data = -1.79   0.23  -1.07  -1.71   4.00  -0.42  -1.34  -1.80   0.22   0.21   0.56   4.54   1.58   1.10
data[-14] = -1.79
data[-5] = 0.21
data[11] = 4.54
data[5] = -0.42
data[-2] = 1.58
data[-10] = 4.00
data[-6] = 0.22

M =
[[ 2.87  2.93 -4.20  2.94 -3.84 -4.22 -3.93 -3.91 -4.28 -4.16  3.03  3.00
  -3.87]
 [-2.80 -2.87  4.04 -2.90  3.69  4.10  3.76  3.73  4.18  4.05 -2.90 -2.91
   3.82]
 [ 2.98  3.02 -4.34  2.97 -4.00 -4.30 -4.02 -4.05 -4.35 -4.20  3.08  3.05
  -4.02]
 [ 3.02  3.08 -4.28  3.09 -4.07 -4.40 -4.03 -4.05 -4.42 -4.24  3.06  3.01
  -4.11]
 [-3.06 -3.09  4.26 -3.01  3.99  4.40  4.04  4.06  4.44  4.30 -3.07 -3.11
   4.01]]
Indices start at 0.
(0, 0)	2.87
(3, 7)	-4.05
(2, 6)	-4.02
(2, 0)	2.98
(4, 9)	4.30
(0, 11)	3.00
(0, 12)	-3.87
(4, 6)	4.04
(1, 12)	3.82
(2, 4)	-4.00
(0, 5)	-4.22
(1, 10)	-2.90
(3, 12)	-4.11
(1, 0)	-2.80
(1, 1)	-2.87
(0, 6)	-3.93
(1, 3)	-2.90
(4, 10)	-3.07
(2, 7)	-4.05
(1, 5)	4.10
(4, 1)	-3.09
(3, 6)	-4.03
(2, 3)	2.97
(3, 10)	3.06
(2, 12)	-4.02
(4, 12)	4.01
(1, 4)	3.69
(2, 5)	-4.30
(3, 2)	-4.28
(2, 8)	-4.35

B = [[-11.82, -9.99, -5.63, -6.62, -15.08, -3.02, -5.87, -2.94, -6.41, -13.70, -2.17], [0.27, 1.22, -0.36, -4.85, -4.97, -9.79, -9.72, -2.10, -2.23, -12.72, -18.20], [-0.40, -12.91, -7.05, -6.68, -12.67, -9.72, 1.81, 1.59, -3.00, -4.36, -0.38], [-7.42, 3.31, 4.17, -6.04, -10.69, -10.42, -5.58, -11.41, -4.76, -7.37, -0.13], [1.36, -6.90, -12.10, -7.00, -7.48, -7.37, -8.10, -12.24, -4.67, -3.22, 8.66], [-5.73, -8.63, -1.92, -8.14, 1.39, -5.12, -4.06, -1.60, -3.24, 1.67, 2.67], [-12.11, -2.34, -3.29, -7.00, -18.23, -2.99, -9.73, -5.37, -5.85, -7.61, -6.18], [-3.09, -7.08, -6.29, -7.45, -5.22, -10.83, -9.73, -2.61, -9.57, -2.13, -3.76], [-7.57, -3.94, -5.55, -9.98, -9.25, -11.19, -2.93, -8.54, -6.92, -8.27, -5.47], [-14.85, 4.85, -9.69, -6.37, -4.27, -4.07, -5.66, 4.14, -2.57, -4.24, -11.46], [-2.31, -13.67, -4.84, -6.28, -0.64, -3.75, -0.88, -17.70, -7.42, -11.63, -22.87], [-15.67, -14.02, -0.98, -2.14, -2.92, -8.30, -10.77, -6.50, -3.14, -2.44, -10.51], [-4.96, -1.37, -2.48, -5.53, -8.58, -9.99, -2.96, -5.78, -0.35, -11.58, -9.89], [0.89, 16.01, 0.36, -9.24, -1.49, 1.02, -5.22, -3.08, -3.79, 6.37, -2.12]]
B[0, 0] => -11.82
B[4, 2] => -12.10
B[10, 2] => -4.84
B[11] => [-15.67, -14.02, -0.98, -2.14, -2.92, -8.30, -10.77, -6.50, -3.14, -2.44, -10.51]
B[9, 2] => -9.69
B[:, 6] => [-5.87, -9.72, 1.81, -5.58, -8.10, -4.06, -9.73, -9.73, -2.93, -5.66, -0.88, -10.77, -2.96, -5.22]
B[:, 7] => [-2.94, -2.10, 1.59, -11.41, -12.24, -1.60, -5.37, -2.61, -8.54, 4.14, -17.70, -6.50, -5.78, -3.08]
B[11, 3] => -2.14
B[6, 2] => -3.29
B[9, 0] => -14.85
B[6, 4] => -18.23
B[12] => [-4.96, -1.37, -2.48, -5.53, -8.58, -9.99, -2.96, -5.78, -0.35, -11.58, -9.89]
B[1, 7] => -2.10
B[6] => [-12.11, -2.34, -3.29, -7.00, -18.23, -2.99, -9.73, -5.37, -5.85, -7.61, -6.18]
B[0, 4] => -15.08
B[0] => [-11.82, -9.99, -5.63, -6.62, -15.08, -3.02, -5.87, -2.94, -6.41, -13.70, -2.17]
B[12, 10] => -9.89
B[10, 5] => -3.75
B[9] => [-14.85, 4.85, -9.69, -6.37, -4.27, -4.07, -5.66, 4.14, -2.57, -4.24, -11.46]
B[:, 9] => [-13.70, -12.72, -4.36, -7.37, -3.22, 1.67, -7.61, -2.13, -8.27, -4.24, -11.63, -2.44, -11.58, 6.37]
B[2, 1] => -12.91
B[11, 0] => -15.67
B[0, 3] => -6.62
B[9, 5] => -4.07
B[10] => [-2.31, -13.67, -4.84, -6.28, -0.64, -3.75, -0.88, -17.70, -7.42, -11.63, -22.87]
B[:, 8] => [-6.41, -2.23, -3.00, -4.76, -4.67, -3.24, -5.85, -9.57, -6.92, -2.57, -7.42, -3.14, -0.35, -3.79]
B[12, 1] => -1.37
B[13, 9] => 6.37
B[3] => [-7.42, 3.31, 4.17, -6.04, -10.69, -10.42, -5.58, -11.41, -4.76, -7.37, -0.13]
B[13] => [0.89, 16.01, 0.36, -9.24, -1.49, 1.02, -5.22, -3.08, -3.79, 6.37, -2.12]
B[:, 5] => [-3.02, -9.79, -9.72, -10.42, -7.37, -5.12, -2.99, -10.83, -11.19, -4.07, -3.75, -8.30, -9.99, 1.02]
B[:, 3] => [-6.62, -4.85, -6.68, -6.04, -7.00, -8.14, -7.00, -7.45, -9.98, -6.37, -6.28, -2.14, -5.53, -9.24]
B[11, 10] => -10.51
B[1, 4] => -4.97
B[5, 5] => -5.12
B[1, 3] => -4.85
